The rows lie along a hidden order. The number after each row says roughly how far along it the row is, from 0 to 12. A new part has a new order.
[ -7  -3   5  -4   2   9  12   0 -40 -18  16   8   9   7  18 -13 -15  -7
 -10  -8  -3   6 -17  11  -2  -9 -16 -13  -1   4  -8  20  12  -4 -10 -14
   3   4 -22   7  -5]
0
[ -3   5   5  12   2   9  14  -8 -20  -8   9   6  -4  13 -11   3  -2   2
  -6  -4 -13 -10  -9   5   6   6 -16   4  13   4   7   7   6 -13  -6 -10
   3  -7  -3  -4  -7]
1
[ -6  11  -1   5   4   8  14  -2  -6  -6   8   3  -5  14 -11   6  18   4
   0 -10  -5 -10  -8  -5   9   6 -10   2  17   4   8  14   3 -13  -6  -5
   1 -11   2  -7 -16]
1
[ 10  -1   0   7   0   4  -3   0  20  -3   2  -1  -5   4   4   0  18   8
   8  -1  -9  -9  -1  -9   6  -1 -18 -10  -2   2   5   0   1  11 -11   0
 -18  -4  -7  -6   0]
3
[ 23  19  -2  -6   3 -11  -3  -7  58 -14 -10   0 -13   7   2  10  44  21
 -11  -5  18 -16   4 -17   8   3   6 -10  14  16   8  25 -14 -10  -9   1
   7  -3   4   4 -18]
12
[ 10   7 -17  -2   8 -14   5  -3  14   6  -3   2  -1   7  -7   3   0  -3
  -3  -6   1  -1  -5   4  -5   6   5  12   2   2   4  19  -9 -13   1  -9
  14  -8  -3   4 -11]
11
[-20   6 -12  10  -1   2   8 -10   0   5   3  -6   8   3  14  -1 -25   0
 -15  14  11  -3   4   5  15  -6   2  -7   2   9   0   8  -8  -3 -15  -6
   7   7  -8  -3  -9]
2
[-10   3  -8   2   1 -19  -1   2  -8   5   4   8   6  -2 -15  -5 -12   6
   2   6   6   1  -7   1  -9   4   1   4   3  -2   2   7  -4   4  10 -10
   1   7   9  -3   1]
10
[ 3  2 -4 -6  1  5  4 -1  3 15 -9 10  1  2  7 -8 -2 -7 -1 -5 -5  1  3 -2
  6  8 18  6  7  0  5 14  5 -8  1 -4 15  0 -1  1 -8]
7
[ -5   1   6   6   2   1   6  22   4 -12   2  -8  -4   6 -20  10  37  15
   7 -18 -11  -7  15  -9  16  -5 -11  -3  -6  -8   4  15   2   5 -10   4
 -12 -14 -16  -1 -21]
1
[ -7   4  15  -5   8 -10  -1  13   9   4  -4 -15  -4  -2   4  10  14  11
  -9   7  -4  -3 -11  -1   6   7   6   8   6   1  -1  -1   0  13 -12   8
  -8   2 -14   4   0]
9
[-11   1  15  10  10   5   4  -1 -24  -4   3  -3  -5   1  -4  17   5   3
  -4  -2 -11  -5 -20   2   2   7   8   3  -5  -1   4  14   9   8  -3  -2
  -6 -16  20   6   7]
5
[ -5   7  -3  -3   6  -6  -5 -11   6  10   2   2   5  -3 -20  -5   2  22
  -8 -11  -4   0   2  -7   2   4 -10 -10   3  -4   6   9  -9   2  -2  -4
  -3  -4   4 -10  -4]
7
[  3  -2 -11  -9  -1  -9   5  -1   6  17  -2   4  11   8   0   5 -14  -5
 -15  -5   4  -2   4  -4   3   5   3   7  -3   2   5  19  -3 -17  -1  -6
  12   0  -4   4  -5]
7
[  7  13 -11   6  12  -3  -4 -13  32  11   6  -1   3   0 -18  -4  18  27
 -14 -17  -8  -4   4 -12   5   3 -23 -10  -4   3  11  12 -19  -8 -10  -8
   0  -7   5 -12 -14]
5
[-19   5  -6   1   9   1   5  -4  10  -3   1  -1   6  -5 -13  -9  -2  17
  -4   1   3  -5   7 -10   2 -13  -4  -4  -8   5   6  11 -12 -13 -14   1
 -12  15  10  -6   2]
4

Part 2:
[  5   3  -4  10  52  -1 -28   2  -3   1  -9 -25 -17   7  -1  33  -2   9
   1  10   8   4]
10
[ 13  13  -4   3  33  -1 -14   2 -14  -3  -6 -14  10  10  -1  15  -6   7
  11  11  -3 -16]
9
[ -1   4   0   6  29   0  12   2   0  -4 -11 -15 -19   1  -1  -9   1   2
   5  16  15   9]
12
[ -9 -17  -3  -1   6  -1   0   2  16  10   5  -3   7   3  -1 -30  -3   1
 -16  -9   3   7]
9
[ -2  -9  -6  -4  -6  -1  12   2  10   7   4  -5  32   7  -2 -41  -8   2
 -12  -2  -1  -9]
11
[ -6  -9  -2   0   9   0  38   3  10   3  -2  -9  -3   0  -2 -43  -4   1
  -5   6  13  11]
12
[  4   2  -2   4  35   0  20   2  -8  -5  -8 -13 -20  -1  -2 -15  -4   4
  11  16   6   2]
8
[ -6 -22  -6  -1  15  -1  -3   1  12  12   7  -5 -15  -1  -2 -19  -8   2
 -14 -13  -5   4]
2
[  5  -7  -6  -5  -3  -1 -17   0  -6   5   9   4  18   4  -1  -4  -3   4
  -5 -12 -15 -20]
1
[ -5 -21  -5   0  31   0  17   1   5   8   7  -6 -29  -7  -2 -45  -5   3
  -5  -5   0   7]
0
[ -1  -3  -1   9  42   0 -17   1  -1   0  -7 -18 -41   0   0  20  -5   4
   5  10  11  14]
6
[  8  -9  -7   2  31  -1 -44   1 -10   8   5 -12   3   7   0  38  -8   8
  -4  -7 -13 -15]
0
[  1  -7  -3   5  52   0   8   1  -8   0  -2 -13 -45  -8  -2   3  -6   5
  10   4   3   8]
0
[  9   7  -2   4  36   0   3   1 -15  -6  -6  -7 -20  -2  -2  12   1   4
  16  12   0  -3]
4
[  8   6  -6  -3  -3  -1 -25   1  -6   3   0  -6  41  12  -1  -3  -4   5
  -5   1  -9 -23]
10
[  5   5   2   6  33   0 -25  -1 -12  -3  -4  -5 -28  -1   1  46   1   3
   8   2  -5   3]
1
[ 14  11  -3  -1  13  -1 -20   1 -17  -4  -1  -4  17   8   0  12  -4   7
   8   5 -10 -20]
5
[  5   3  -3  -7 -26   0  -2   0  -5   2   4   6  35   7   0 -23   2   0
  -3  -5 -14 -19]
7
[  5   1  -4   2   6  -1 -47   0  -3   2   0  -9  13  11   1  37  -1   3
  -7  -1  -3  -5]
8
[ -3  -8  -1   6  37   0  13   2   8   2  -6 -18 -25  -1  -1 -16  -5   2
  -1   9  16  15]
11
[ -3 -15  -4  -2   6   0  18   1   4   7   8  -1   0  -3  -2 -49  -2   2
  -6  -8  -7  -3]
2
[  1 -15  -6   3  46   0  25   2  -5   1  -2 -14 -35  -6  -3 -34  -6   5
   7   6   2   2]
3
[  1  -9  -4   0  -2  -1 -34   0   1   9   7  -3   8   8   0  21   4   4
  -9 -12  -7  -7]
3
[ -2  -2  -3  -4 -24  -1  -4   1   7   6   2   0  36  11   0 -20  -8   0
 -13  -4  -3 -10]
12
[  9  12  -3   3   0  -1 -32   1  -6   0  -4 -11  30  13   0   5  -5   5
  -3   5  -3 -15]
12
[ -9 -13  -4   1   2  -1  21   2  16   8   1 -10   2   2  -2 -41  -3   1
 -12   0  10   8]
12
[-10 -16  -2   5  28   0  19   2  11   6  -3 -13 -33  -3  -2 -13  -2   1
  -6   0  12  20]
7
[ -5 -17  -5  -3   8  -1 -12   0   4  10  10   0   7   1  -1 -13  -7   2
 -13 -13 -12 -12]
0
[  6  -2  -4   7  42  -1 -52   1  -7   5  -3 -22  -9   8   0  48  -8   9
  -1   1  -8  -4]
5
[ 10   8  -1   2  31   0 -16   0 -18  -5  -1  -5 -20  -1   0  34   0   5
  14   7  -6  -6]
1

Next part:
[ -7   0  14   3   6   3 -18 -10   8   3   4  -5  -2  -7  -9  10]
4
[ -5   7   2   9   3   1 -22 -11  17   2  -4 -21 -11   0 -13  -5]
8
[  7   2   0 -10  -5 -12  11   2  12   6   5 -21 -15  15  27 -12]
8
[ -2  -3  14 -12  -1  -4   6 -16  17  15   9  -7  -8  11  28  10]
10
[  3   1   5  -7 -10  -9  15  -3  21  11   4 -26 -14  17  34   0]
9
[ -8  13  -8  20 -13  -4 -16 -16  11   2  -4 -26  -8   8 -11  -4]
12
[  7  -3   2  -5   0  -7   9   0  26  11   2 -19 -11  19  26  -2]
7
[ 2  4  0 -1 -8 -8  9  3  1  3  5 -9 -4  8 16 -2]
2
[-12  32  -6  17 -33 -15   2  -5  -5  -6   3 -42 -11   7   8  -6]
10
[  4   0  -1   3  -8  -8   9   5  14   5   1 -19  -9  12  19   0]
3
[ -9  17  12  -1  -3  -3 -16  -6  -3  -2   7 -19  -7  -8  -4   0]
5
[-12  20  16   4  -8  -5 -14 -10  -5   0  11 -13  -2  -9   1  11]
6
[-13  20  10  12 -15  -5 -10 -11   1   1   7 -20  -1  -2   1  13]
8
[-10  16  -3  18 -16  -5 -11 -14  11   1  -2 -28  -6   7  -6   1]
11
[ -7  28   9   4 -13 -11  -9 -12 -16  -2  12 -19  -4 -12   5   7]
8
[ 10  -7  -6  -1   1  -6   7   9  25   5  -5 -24 -14  16  16 -14]
4
[ -4  14   6   6  -7  -7 -11  -9   6   2   4 -25  -9  -7   0   4]
8
[ -3  10   0   6 -15  -6   7   5   3  -2   0 -23  -7   6  11  -1]
1
[-3  3  3  4 -7 -3  6 -1 -2  2  4 -4  3  2  8  8]
0
[  5   7   2  -5 -16 -14  21   4  22   8   2 -36 -17  20  39  -5]
8
[  3   2  -4   0  -5  -5   6   5   6   0  -1 -13  -7   7   9  -8]
1
[ -9  12  -6  25 -17  -3 -10 -13  19   3  -6 -35  -8  10  -4   2]
12
[ -9  17   7   9  -9  -3 -16 -10   3   0   4 -21  -6  -3  -4   5]
8
[ -8  16  11   4  -7  -5 -14  -4   6  -2   4 -23 -10  -4  -1   1]
6
[  3  -7   8  -1  -3  -4  12  -4  30  15   3 -19  -6  17  31   9]
8
[  4   7  -4   5   3  -6 -14 -11  15   4  -2 -30 -14  -9  -9  -7]
9
[  9  -2  -4  -2  -8 -12  15   8  26   7  -1 -32 -18  21  32 -10]
7
[ -5  13   7   2  -3  -3 -11  -3   3  -2   3 -17  -8  -5  -2  -1]
4
[ -9  12   9  11  -4   0 -16 -10  13   3   1 -20  -6  -2  -6   7]
7
[ -3  -4  11   3  21   8 -31 -20  16   9   2  -1  -2 -13 -22  11]
7
[  0   9  -2   7 -13  -6   9   7   8  -2  -3 -23  -6   6  10  -2]
0
[ -5  11  12   5   2  -2 -19 -21  -1   7  11  -6   3 -15  -9  18]
8
[ -4   4  10   4   8   2 -24 -13  13   5   2 -14  -6  -9 -15   4]
7
[  3   2  -2   1  -8  -6   5   5  11   2   1 -13  -5   9  15  -2]
1
[ -1  -2   2   9 -10  -1  11   3  20   6  -1 -19   1   9  18  12]
1
[  6  -3   0   1  -1  -6   7   5  21  10   2 -16  -8  16  22  -1]
5
[-13  30   7  14 -35 -15  13   4  -1  -5   8 -44  -7   2  27   9]
4
[  5 -10  10  -7  17   2  -9 -10   8  14   9  18   3   5   4   9]
5
[  7 -11   0   1   8   1   3   2  25  10  -2  -7  -5  12  11   1]
3
[ -4  10   7  -2   1  -2 -12  -2   2  -2   3 -12  -7  -6  -5  -2]
3
[  2   8   2   4   3  -4 -17  -9  12   2  -1 -25 -13  -8  -9  -5]
8
[  5  -7  -4   4   1   1   4   5  23   5  -7 -15  -8   9   7  -4]
1
[-12  21   8  12 -15  -6 -14 -13  -4  -1   7 -17  -3  -2  -1   8]
9

New part:
[-15   2 -10   7  24 -20   1 -22   0 -11  -7 -13 -17  -2 -21 -19  -2  15
   3  31  -5  45   1 -24  15]
10
[ -7   0   9   6  23 -10  -8 -11  -2  -5   6  -4 -10  -1 -14 -34  -8  17
  -2  32  -1  19  16 -13  13]
9
[  5   3  -4   6  31  -4  -1 -26   7  10   3 -12   3  -8  -6  -9  -9  -5
  -1 -34  13   6   2   5  16]
1
[ -5  -6  -2   1  23 -13 -11   3   0 -10   1   3 -16   6  -5  -7  16  20
  -4  37  -7  24  43  -2  16]
11
[  2   0  10   3  18  -8  -4 -17  -3   4   8  -3   6  -6  -4 -31 -15   2
  -2   2   7  22  10   4  16]
8
[ -6  -4  -9  -3  11  -9   4 -17  -4  -7  11   2  -9  -8 -13 -25 -13  19
  -5  19   1  20 -22 -11  -7]
12
[ -1   1  -9  10  39 -18   4 -52   1  -1 -15 -15  -8   0   2   8   3   6
   8   6   2  49  29  -2  28]
10
[  0   3 -18  -2  24 -13  12 -23  -2  -1  -2  -6  -4  -3   1  -3  25  12
  -2  35   1  63  -9  -4   5]
11
[ -3   1 -13   3  15 -11   3 -24   4   0   4  -8  -2  -9 -15  -7  -9   8
  -2 -15   8  15 -21  -7   8]
6
[ 19   3  -8  -4  32 -12   7 -28   8  12  -4  -5   8  -1  17  13  39   2
  -4 -17  10  42  37  22  15]
4
[ 15  -1 -23 -13  30 -11  10 -18  -3   0   4   4   4  -5  12   2  29  13
  -9  16   5  53 -17  11 -11]
11
[  2   2  -6   3  19  -9  -4 -10   9   3   6  -8  -5  -6 -18 -11   0  -1
  -3 -22   8 -11  -4  -1  13]
1
[  9   3   6   1  18  -7  -1 -17   4   8   7  -6   5  -5   1 -19   7   1
  -3  -6  12  24   1   6  17]
4
[ -8   2  -4  -3   3  -9   9 -16  -6  -6  10  -3  -5  -9 -16 -28  -9  16
  -5  37   3  48 -39 -16  -8]
12
[  1  -9 -18   1  31 -17  -7 -21   4  -9  -7  -2 -14   3   5  24  20  19
   2   6  -4  27  46   3  26]
10
[  5  -2 -15  -1  34 -16  -1 -18   2  -2  -6  -5  -8   3  11  14  34  15
  -1  18   2  45  36   7  18]
10
[ -6   0  -6  -1  13  -9   1  -2   0  -5   8  -4  -9  -5 -16 -17  -2  15
  -5  17   2  21 -18 -10   4]
8
[ 13  -4 -18  -3  41 -17   2 -19   2   0 -10  -3  -5   5  22  26  44  12
  -1  18   2  55  45  15  18]
10
[  0  -1  18   3  17  -6  -6 -15  -5   3  10  -1   3  -4  -9 -49 -13  10
  -5  32   4  22  14  -3  14]
10
[  6   3 -10   5  25 -10   4 -35   4   6  -1 -10   2  -7  -6  -6  -7   3
   0 -19  11  26   2   4  15]
5
[  9   2  -1  -5  23 -11   2 -14  -4   4   2  -1   2   2  12 -14  33  12
  -6  44   2  63  21   8  13]
11
[-14   1  -9   6  25 -13 -14  15  13 -11  10  -9 -26  -5 -41 -10  -4  13
  -3 -19   0 -38 -17 -20   9]
0
[ -4  -6  14   2  14  -6 -14  -2  -5  -6  12   4  -4   0 -11 -31 -14  14
  -6  15   1   5  19  -3  14]
11
[ -9  -5  27   4   8  -5 -22   1  -8  -5  14   4  -3   1 -14 -63 -18  15
  -4  52  -2  15  24  -5  16]
12
[ -3  -6 -16  -3  21 -19   1 -18   0 -11   5   1 -11  -5  -3   6 -23  19
  -4   3   0  31 -14  -9  -3]
11
[  0   8  11   0  13  -8   2 -13  -5   2   3  -6   1  -2 -26 -40   6   7
  -5  48   2  54   5  -3  14]
10
[-10   4  25   7  13  -8  -4 -20 -11   2   9  -5   4  -5 -11 -61 -19  10
  -2  45   3  48   2 -13  21]
12
[ -4   5 -10  -3  14 -16  10 -13  -2  -3   4  -4  -7  -7 -11 -19   9  12
  -4  30   2  43 -31 -10   0]
9
[-11  -7   4   4  12  -7 -13 -10   0 -13  14   1 -13  -3 -23 -18 -25  17
  -4   6   0 -10  -4 -14   6]
9
[  2  -8  15   5  22  -8 -15 -13  -1  -1  12   1  -1  -2  -8 -29 -22   9
  -3 -11   4  -4  26   3  15]
8
[ -4  -4   1   4  22 -13  -7 -16   2  -6   1  -2  -8   0  -7 -12   3  15
  -3  12   0  24  23  -9  15]
9
[  4   4 -14  -1  19 -15  10 -27   3   3   4  -7   2  -8 -10  -1   6   3
  -1   0   8  38 -21  -2   5]
6
[ -4  -5   9   3  10  -8 -10 -11  -3  -5  13   1  -4  -4  -9 -27 -13  11
  -5   6   2  -8  10  -3   8]
9
[ -1   6   0  -4  13 -12   1  11   0  -3   2  -2 -10   2   2 -28  45  15
  -6  56  -4  61  12  -1  21]
9
[  3   4 -10   7  28  -9   4 -35   6   8  -1 -14   7  -6  -5 -12  -5  -4
   1 -21  14  25   0   3  18]
3
[  9  -3  10   1  24  -7  -4 -22  -5   6   5   0  10   0   9 -26   6  17
  -3  25   7  39  33  12  19]
11
